Here is a tiny trained network, its code and every weight. The questions are about switching its units off for an input and a class, where a switched-off unit gives its printed mean instead of its output.

import numpy as np


def w(rows, s, z=0):
    codes = np.array(rows[::2]) - 128.0
    scale = np.full(codes.shape[1], s)
    scale[-1] = z or s
    return codes * scale


def f(y):
    return np.maximum(y, 0)


def log_softmax(a):
    a = a - a.max(-1, keepdims=True)
    return a - np.log(np.exp(a).sum(-1, keepdims=True))


def net(x, mask):
    res = np.array(x, float).reshape(1, 6) / 4 @ E
    y = f(res @ A[0][:, :-1].T + A[0][:, -1])
    res = res + np.where(mask, y, B[0][:, -1]) @ B[0][:, :-1]
    return log_softmax(res[-1] @ U[:, :-1].T + U[:, -1])


A, B = {}, {}
E = w([
[148,175,79,111,48],'x0',
[181,58,68,90,180],'x1',
[45,33,188,99,75],'x2',
[202,77,155,164,142],'x3',
[113,148,118,2,178],'x4',
[194,153,229,118,110],'x5',
],0.0047)
A[0] = w([
[111,117,202,84,38,65],'n0',
[80,140,99,74,132,71],'n1',
[123,144,137,122,116,101],'n2',
[130,101,112,198,151,165],'n3',
[133,26,40,53,104,127],'n4',
[88,123,101,103,115,27],'n5',
[125,138,132,126,131,111],'n6',
[106,204,38,133,106,108],'n7',
[127,133,128,126,129,116],'n8',
[158,54,136,185,119,200],'n9',
[140,190,81,126,105,121],'n10',
[103,131,111,100,129,87],'n11',
[129,232,57,169,86,76],'n12',
[64,130,151,94,125,250],'n13',
[187,126,124,199,87,58],'n14',
[112,173,207,95,49,51],'n15',
[120,130,137,122,144,129],'n16',
[192,192,133,85,175,114],'n17',
[254,149,132,110,149,89],'n18',
[56,146,90,47,147,88],'n19',
[121,141,198,244,140,99],'n20',
[126,190,102,155,105,112],'n21',
[175,128,113,181,99,90],'n22',
[106,112,190,125,78,71],'n23',
[99,118,151,152,164,63],'n24',
[73,125,90,93,116,39],'n25',
[82,138,96,73,131,72],'n26',
[145,202,42,118,100,118],'n27',
[89,143,158,125,148,223],'n28',
[88,162,115,115,132,220],'n29',
[150,132,129,118,132,92],'n30',
[94,58,76,99,134,161],'n31',
[88,109,144,92,125,196],'n32',
[87,104,135,72,149,148],'n33',
[108,165,169,157,147,170],'n34',
[128,135,201,118,76,63],'n35',
[193,145,140,35,200,200],'n36',
[182,133,131,180,77,73],'n37',
[208,141,131,108,145,78],'n38',
[126,90,192,168,92,226],'n39',
[156,9,81,140,104,20],'n40',
[94,81,130,92,130,207],'n41',
[48,104,186,130,214,151],'n42',
[77,92,187,155,194,88],'n43',
[144,160,126,106,161,194],'n44',
[105,114,150,164,157,37],'n45',
],0.0097,0.0023)
B[0] = w([
[138,142,213,121,22,210],'n0',
[113,209,125,151,117,171],'n1',
[121,121,137,114,121,138],'n2',
[84,84,100,162,145,197],'n3',
[204,124,15,200,128,234],'n4',
[100,171,109,152,110,147],'n5',
[128,119,129,123,127,131],'n6',
[48,117,74,57,163,205],'n7',
[129,123,128,127,128,129],'n8',
[139,54,111,199,149,231],'n9',
[81,109,121,73,162,188],'n10',
[123,170,128,140,124,149],'n11',
[25,137,112,46,178,220],'n12',
[127,176,124,101,51,223],'n13',
[93,195,135,200,174,201],'n14',
[117,133,227,94,44,204],'n15',
[140,134,128,119,122,140],'n16',
[192,149,170,84,193,211],'n17',
[185,134,203,120,234,232],'n18',
[110,252,123,154,106,202],'n19',
[51,30,175,200,152,234],'n20',
[71,145,143,87,139,182],'n21',
[104,183,122,169,173,187],'n22',
[151,132,183,133,56,186],'n23',
[117,87,101,104,117,149],'n24',
[92,186,101,163,107,162],'n25',
[115,210,131,153,121,171],'n26',
[66,84,92,58,189,213],'n27',
[132,105,117,87,86,192],'n28',
[101,162,110,102,101,189],'n29',
[141,126,140,125,143,139],'n30',
[155,147,40,179,118,210],'n31',
[143,177,123,131,83,199],'n32',
[142,201,115,151,97,195],'n33',
[105,71,133,112,114,183],'n34',
[131,138,199,110,64,186],'n35',
[238,169,165,71,207,253],'n36',
[106,197,150,189,166,194],'n37',
[172,127,174,116,191,187],'n38',
[126,82,202,200,79,245],'n39',
[213,99,40,183,137,188],'n40',
[169,168,105,150,76,210],'n41',
[147,54,71,43,67,218],'n42',
[120,42,86,74,94,195],'n43',
[157,145,134,85,150,186],'n44',
[103,84,107,109,127,147],'n45',
],0.034,0.0042)
U = w([
[131,116,226,111,34,104],'0',
[90,3,121,139,108,119],'1',
[122,203,79,142,84,61],'2',
[36,119,107,56,180,154],'3',
[169,170,106,82,103,249],'4',
[71,120,169,227,158,120],'5',
[202,80,50,203,124,107],'6',
[209,136,185,104,212,110],'7',
],0.0047,0.002)

Each question gives the input, the list of numbers given to net, and the class t.
The units are the neurons (one row each of A and B). Each row of codes is followed by its name. A weight is (code - 128) times the scale printed after its matrix; where a second scale follows, it is the last column's (A, B and U).
mask holds one flag per neuron, in row order. A switched-off neuron (its flag False) gives its mean, the last column of its row in B, instead of its output. The means were averaged over made-up inputs and are rounded, as every weight is.
A unit's drop is (log p(t) with every unit on - log p(t) with that unit switched off) / (log p(t) with every unit on - log p(t) with every unit switched off).
The circuit of an input: a set's keep is (log p(t) with only the set's units on - log p(t) with every unit switched off) / (log p(t) with every unit on - log p(t) with every unit switched off). Starting from the 12 units with the biggest drops (on a tie, the unit counted first), units are removed one at a time, each time the one whose removal leaves the highest keep (on an exact tie, the one counted first), for as long as the keep stays at least 0.8.
units of the circuit, in order: the units of the circuit, biggest drop first
k most important neurons: the k neurons with the biggest drops, biggest first
drop of u: that unit's drop, to one decimal
input [0,5,1,-3,7,6], class 7: units of the circuit, in order	n36
input [6,8,-4,-7,3,-6], class 3: 4 most important neurons	n27; n7; n12; n10
input [7,7,-2,-2,-1,-1], class 3: units of the circuit, in order	n27; n7
input [3,-2,4,2,5,1], class 0: units of the circuit, in order	n0; n15
input [-6,-2,3,8,-7,8], class 5: 4 most important neurons	n14; n37; n22; n20
input [-6,2,6,0,7,4], class 4: 2 most important neurons	n36; n42
input [2,7,-3,7,2,-5], class 6: 3 most important neurons	n4; n40; n31
input [2,-1,-3,-1,-8,-4], class 3: 2 most important neurons	n12; n7
input [0,0,-5,-6,5,4], class 7: 2 most important neurons	n36; n17
input [-5,6,2,8,3,2], class 6: 2 most important neurons	n40; n4
input [7,7,-8,0,-5,1], class 3: 3 most important neurons	n12; n27; n7
input [-8,3,-2,5,-7,4], class 5: 3 most important neurons	n14; n37; n22
input [1,8,6,0,-8,5], class 6: drop of n40	0.6
input [-7,4,-1,8,3,-2], class 6: drop of n4	0.1
input [-6,4,8,-4,-5,2], class 1: units of the circuit, in order	n43
input [-1,4,1,3,2,2], class 7: drop of n36	0.6
